Here is a tiny trained network, its code and every weight. The questions are about switching its units off for an input and a class, where a switched-off unit gives its printed mean instead of its output.

import numpy as np


def w(rows, s, z=0):
    codes = np.array(rows[::2]) - 128.0
    scale = np.full(codes.shape[1], s)
    scale[-1] = z or s
    return codes * scale


def f(y):
    return np.maximum(y, 0)


def log_softmax(a):
    a = a - a.max(-1, keepdims=True)
    return a - np.log(np.exp(a).sum(-1, keepdims=True))


def net(x, mask):
    res = np.array(x, float).reshape(1, 6) / 4 @ E
    y = f(res @ A[0][:, :-1].T + A[0][:, -1])
    res = res + np.where(mask, y, B[0][:, -1]) @ B[0][:, :-1]
    return log_softmax(res[-1] @ U[:, :-1].T + U[:, -1])


A, B = {}, {}
E = w([
[84,254,44,63,95,190],'x0',
[167,186,70,187,131,185],'x1',
[170,123,107,176,31,158],'x2',
[102,93,32,107,84,92],'x3',
[161,123,150,151,55,75],'x4',
[254,102,62,57,116,114],'x5',
],0.0098)
A[0] = w([
[120,183,57,114,128,169,251],'n1',
[76,50,158,101,137,110,94],'n2',
[138,44,61,133,89,42,198],'n3',
[209,103,108,142,131,94,224],'n4',
[120,183,68,69,159,180,141],'n5',
[92,69,62,92,79,185,201],'n6',
[107,248,102,58,110,187,155],'n7',
[233,91,118,103,158,155,156],'n8',
[103,202,152,77,131,143,175],'n9',
[134,174,137,149,65,144,173],'n10',
[128,129,217,103,160,58,146],'n11',
[134,1,117,133,221,139,209],'n12',
[117,160,181,75,108,90,224],'n13',
[122,148,179,180,165,234,184],'n14',
],0.012,0.0031)
B[0] = w([
[76,162,95,91,93,119,222],'n1',
[124,98,64,122,94,163,210],'n2',
[142,177,163,170,63,116,234],'n3',
[154,143,192,157,9,88,208],'n4',
[118,129,103,61,101,150,220],'n5',
[130,130,110,152,72,116,192],'n6',
[133,147,88,101,148,180,251],'n7',
[178,180,187,111,107,100,210],'n8',
[113,139,152,156,197,203,197],'n9',
[150,121,93,145,118,129,183],'n10',
[154,140,89,137,182,93,233],'n11',
[130,107,110,121,107,35,238],'n12',
[215,139,115,167,177,197,188],'n13',
[36,213,132,159,118,139,220],'n14',
],0.011,0.013)
U = w([
[115,139,97,43,118,161,110],'0',
[138,87,10,84,97,67,133],'1',
[87,146,183,203,69,117,190],'2',
[180,96,128,109,190,160,154],'3',
[47,37,185,142,171,68,105],'4',
[250,82,229,93,105,92,145],'5',
[139,52,194,102,127,138,3],'6',
],0.011,0.0057)

Each question gives the input, the list of numbers given to net, and the class t.
The units are the neurons (one row each of A and B). Each row of codes is followed by its name. A weight is (code - 128) times the scale printed after its matrix; where a second scale follows, it is the last column's (A, B and U).
mask holds one flag per neuron, in row order. A switched-off neuron (its flag False) gives its mean, the last column of its row in B, instead of its output. The means were averaged over made-up inputs and are rounded, as every weight is.
A unit's drop is (log p(t) with every unit on - log p(t) with that unit switched off) / (log p(t) with every unit on - log p(t) with every unit switched off).
The circuit of an input: a set's keep is (log p(t) with only the set's units on - log p(t) with every unit switched off) / (log p(t) with every unit on - log p(t) with every unit switched off). Starting from the 12 units with the biggest drops (on a tie, the unit counted first), units are removed one at a time, each time the one whose removal leaves the highest keep (on an exact tie, the one counted first), for as long as the keep stays at least 0.8.
units of the circuit, in order: the units of the circuit, biggest drop first
unit that matters most: the unit with the biggest drop
k most important neurons: the k neurons with the biggest drops, biggest first
drop when u is switched off: that unit's drop, to one decimal
input [-5,0,1,2,-2,1], class 5: units of the circuit, in order -> (n14 n1)
input [-6,-8,0,-8,-1,-3], class 4: 2 most important neurons -> (n7 n5)
input [-3,-8,-6,0,3,-6], class 1: unit that matters most -> n2
input [-4,0,-5,-4,8,-5], class 4: units of the circuit, in order -> (n3 n4 n11)
input [5,3,4,1,-1,5], class 0: 2 most important neurons -> (n12 n7)
input [-3,-6,-4,-5,0,0], class 1: units of the circuit, in order -> (n2 n11)
input [5,-3,1,3,5,-3], class 0: units of the circuit, in order -> (n12 n4)
input [-4,-4,7,-5,2,0], class 5: 2 most important neurons -> (n1 n14)
input [-1,-1,3,-6,-2,3], class 5: units of the circuit, in order -> (n1 n8)
input [-3,0,-4,-6,-8,-5], class 4: 3 most important neurons -> (n3 n4 n12)
input [5,3,-4,6,2,8], class 0: units of the circuit, in order -> (n12 n7)
input [0,-7,2,-2,5,-4], class 5: 2 most important neurons -> (n14 n7)
input [-4,-5,-4,-1,-2,-7], class 4: 3 most important neurons -> (n7 n5 n1)
input [-5,-7,-5,5,-8,-6], class 1: units of the circuit, in order -> (n2)
input [-5,6,-8,1,-5,-8], class 4: 3 most important neurons -> (n3 n4 n12)
input [2,-4,-2,7,2,-2], class 2: 3 most important neurons -> (n3 n12 n11)
input [0,-8,0,2,7,-1], class 5: 4 most important neurons -> (n14 n13 n1 n3)
input [-6,3,3,6,6,6], class 5: 2 most important neurons -> (n14 n8)
input [-4,-7,0,-5,1,-3], class 4: 3 most important neurons -> (n7 n5 n1)
input [-3,-3,-8,-5,-3,2], class 1: units of the circuit, in order -> (n12)
input [-3,-2,-7,-3,7,-6], class 4: 2 most important neurons -> (n7 n5)
input [5,4,4,1,2,1], class 0: 3 most important neurons -> (n12 n7 n11)
input [0,-6,2,3,3,5], class 5: drop when n14 is switched off -> 0.2
input [-7,0,-8,2,0,-4], class 1: drop when n12 is switched off -> 0.1
input [7,-2,8,-3,5,-6], class 0: drop when n3 is switched off -> 0.2
